Below are the code and all the weights of a small trained network. Each question names an input and a class and asks about switching units off, where a switched-off unit gives its printed mean instead of its output.

import numpy as np


def w(rows, s, z=0):
    codes = np.array(rows[::2]) - 128.0
    scale = np.full(codes.shape[1], s)
    scale[-1] = z or s
    return codes * scale


def f(y):
    return np.maximum(y, 0)


def log_softmax(a):
    a = a - a.max(-1, keepdims=True)
    return a - np.log(np.exp(a).sum(-1, keepdims=True))


def net(x, mask):
    res = np.array(x, float).reshape(1, 4) / 4 @ E
    y = f(res @ A[0][:, :-1].T + A[0][:, -1])
    res = res + np.where(mask, y, B[0][:, -1]) @ B[0][:, :-1]
    return log_softmax(res[-1] @ U[:, :-1].T + U[:, -1])


A, B = {}, {}
E = w([
[110,1,49,78,104,130],'x0',
[203,215,46,35,120,167],'x1',
[234,68,177,150,146,215],'x2',
[50,131,142,73,240,198],'x3',
],0.0071)
A[0] = w([
[124,151,118,68,172,162,104],'n1',
[57,124,109,89,223,195,73],'n2',
[171,181,102,51,108,151,78],'n3',
[195,144,187,157,160,170,99],'n4',
[176,119,119,157,35,81,97],'n5',
[176,170,77,70,137,140,87],'n6',
[147,219,207,170,154,137,81],'n7',
[211,102,167,144,139,165,207],'n8',
[111,24,69,86,105,140,70],'n9',
[157,198,66,77,138,137,93],'n10',
[176,195,63,65,127,167,68],'n11',
[141,239,212,187,166,143,128],'n12',
[71,125,127,74,224,190,58],'n13',
[118,44,95,88,106,139,83],'n14',
[76,108,171,111,211,136,81],'n15',
[168,167,91,70,133,132,131],'n16',
[225,76,154,151,129,202,107],'n17',
[92,108,201,199,167,106,53],'n18',
[79,210,130,146,126,83,108],'n19',
[75,76,94,76,202,178,105],'n20',
[212,82,153,165,155,193,160],'n21',
[92,161,76,144,76,35,86],'n22',
[65,78,192,186,150,106,65],'n23',
[50,161,87,92,121,33,68],'n24',
[149,198,69,63,127,181,70],'n25',
[204,90,162,154,133,197,17],'n26',
[190,86,146,154,136,202,39],'n27',
[80,89,190,207,140,100,116],'n28',
[104,2,62,80,129,118,65],'n29',
[35,174,70,123,120,66,64],'n30',
[69,171,96,112,101,45,142],'n31',
[71,71,176,180,153,86,44],'n32',
[199,107,113,160,28,63,129],'n33',
[185,121,81,175,15,89,6],'n34',
[143,63,72,129,61,114,105],'n35',
[74,73,180,198,144,123,24],'n36',
[204,199,94,71,138,155,112],'n37',
],0.0069,0.0019)
B[0] = w([
[185,162,120,211,90,172,202],'n1',
[232,211,169,201,173,175,254],'n2',
[79,65,66,209,67,151,216],'n3',
[157,96,93,62,156,53,201],'n4',
[188,228,200,222,216,249,206],'n5',
[95,65,87,185,82,139,212],'n6',
[254,155,162,28,25,29,214],'n7',
[87,104,81,87,188,94,226],'n8',
[245,190,194,36,48,62,225],'n9',
[115,62,64,175,87,157,223],'n10',
[104,76,72,191,81,129,236],'n11',
[251,161,182,11,32,56,241],'n12',
[191,212,176,212,168,159,248],'n13',
[219,187,179,41,62,64,203],'n14',
[219,173,133,222,135,182,213],'n15',
[80,84,62,182,78,163,208],'n16',
[122,94,53,96,204,86,238],'n17',
[134,91,86,171,63,140,204],'n18',
[164,97,72,40,158,49,200],'n19',
[230,212,175,154,136,146,246],'n20',
[114,97,69,86,200,78,236],'n21',
[143,121,103,124,211,86,200],'n22',
[115,80,61,188,66,161,218],'n23',
[127,92,75,103,212,68,219],'n24',
[111,81,72,192,80,141,234],'n25',
[134,77,53,101,217,32,204],'n26',
[141,93,71,94,193,69,201],'n27',
[108,98,58,168,79,163,223],'n28',
[208,183,164,66,48,74,242],'n29',
[139,92,35,103,219,35,219],'n30',
[102,96,66,88,209,72,214],'n31',
[123,77,39,183,63,145,210],'n32',
[183,213,177,212,213,222,231],'n33',
[201,196,162,203,182,203,212],'n34',
[211,185,201,107,110,118,200],'n35',
[118,74,68,192,62,147,207],'n36',
[78,80,73,164,81,136,240],'n37',
],0.0051,0.0052)
U = w([
[103,47,96,195,55,148,97],'0',
[150,216,159,195,207,167,112],'1',
[118,73,96,65,245,82,95],'2',
[156,164,158,37,43,97,131],'3',
[90,122,150,100,144,148,255],'4',
[50,124,199,107,138,148,70],'5',
],0.012,0.0075)

Each question gives the input, the list of numbers given to net, and the class t.
The units are the neurons (one row each of A and B). Each row of codes is followed by its name. A weight is (code - 128) times the scale printed after its matrix; where a second scale follows, it is the last column's (A, B and U).
mask holds one flag per neuron, in row order. A switched-off neuron (its flag False) gives its mean, the last column of its row in B, instead of its output. The means were averaged over made-up inputs and are rounded, as every weight is.
A unit's drop is (log p(t) with every unit on - log p(t) with that unit switched off) / (log p(t) with every unit on - log p(t) with every unit switched off).
The circuit of an input: a set's keep is (log p(t) with only the set's units on - log p(t) with every unit switched off) / (log p(t) with every unit on - log p(t) with every unit switched off). Starting from the 12 units with the biggest drops (on a tie, the unit counted first), units are removed one at a time, each time the one whose removal leaves the highest keep (on an exact tie, the one counted first), for as long as the keep stays at least 0.8.
circuit, biggest first: the units of the circuit, biggest drop first
unit that matters most: the unit with the biggest drop
k most important neurons: the k neurons with the biggest drops, biggest first
drop when u is switched off: that unit's drop, to one decimal
input [5,-3,6,6], class 1: circuit, biggest first : n20, n2
input [8,6,3,-5], class 3: circuit, biggest first : n9
input [-8,-7,3,7], class 3: circuit, biggest first : n12, n7
input [-6,7,4,-7], class 0: circuit, biggest first : n37, n3
input [1,1,-6,7], class 1: 2 most important neurons : n2, n13
input [7,-4,5,-6], class 3: 3 most important neurons : n9, n29, n14
input [2,6,-4,-8], class 1: 3 most important neurons : n33, n5, n34
input [-6,-4,-6,-8], class 1: 2 most important neurons : n5, n33
input [-8,5,-1,-2], class 3: 2 most important neurons : n12, n7
input [4,8,2,7], class 0: drop when n30 is switched off : 0.0
input [-7,-8,-1,-3], class 0: drop when n28 is switched off : 0.2
input [-7,-7,-3,0], class 0: drop when n18 is switched off : 0.2
input [-5,0,5,3], class 2: drop when n21 is switched off : 0.1
input [6,2,2,-5], class 3: unit that matters most : n9
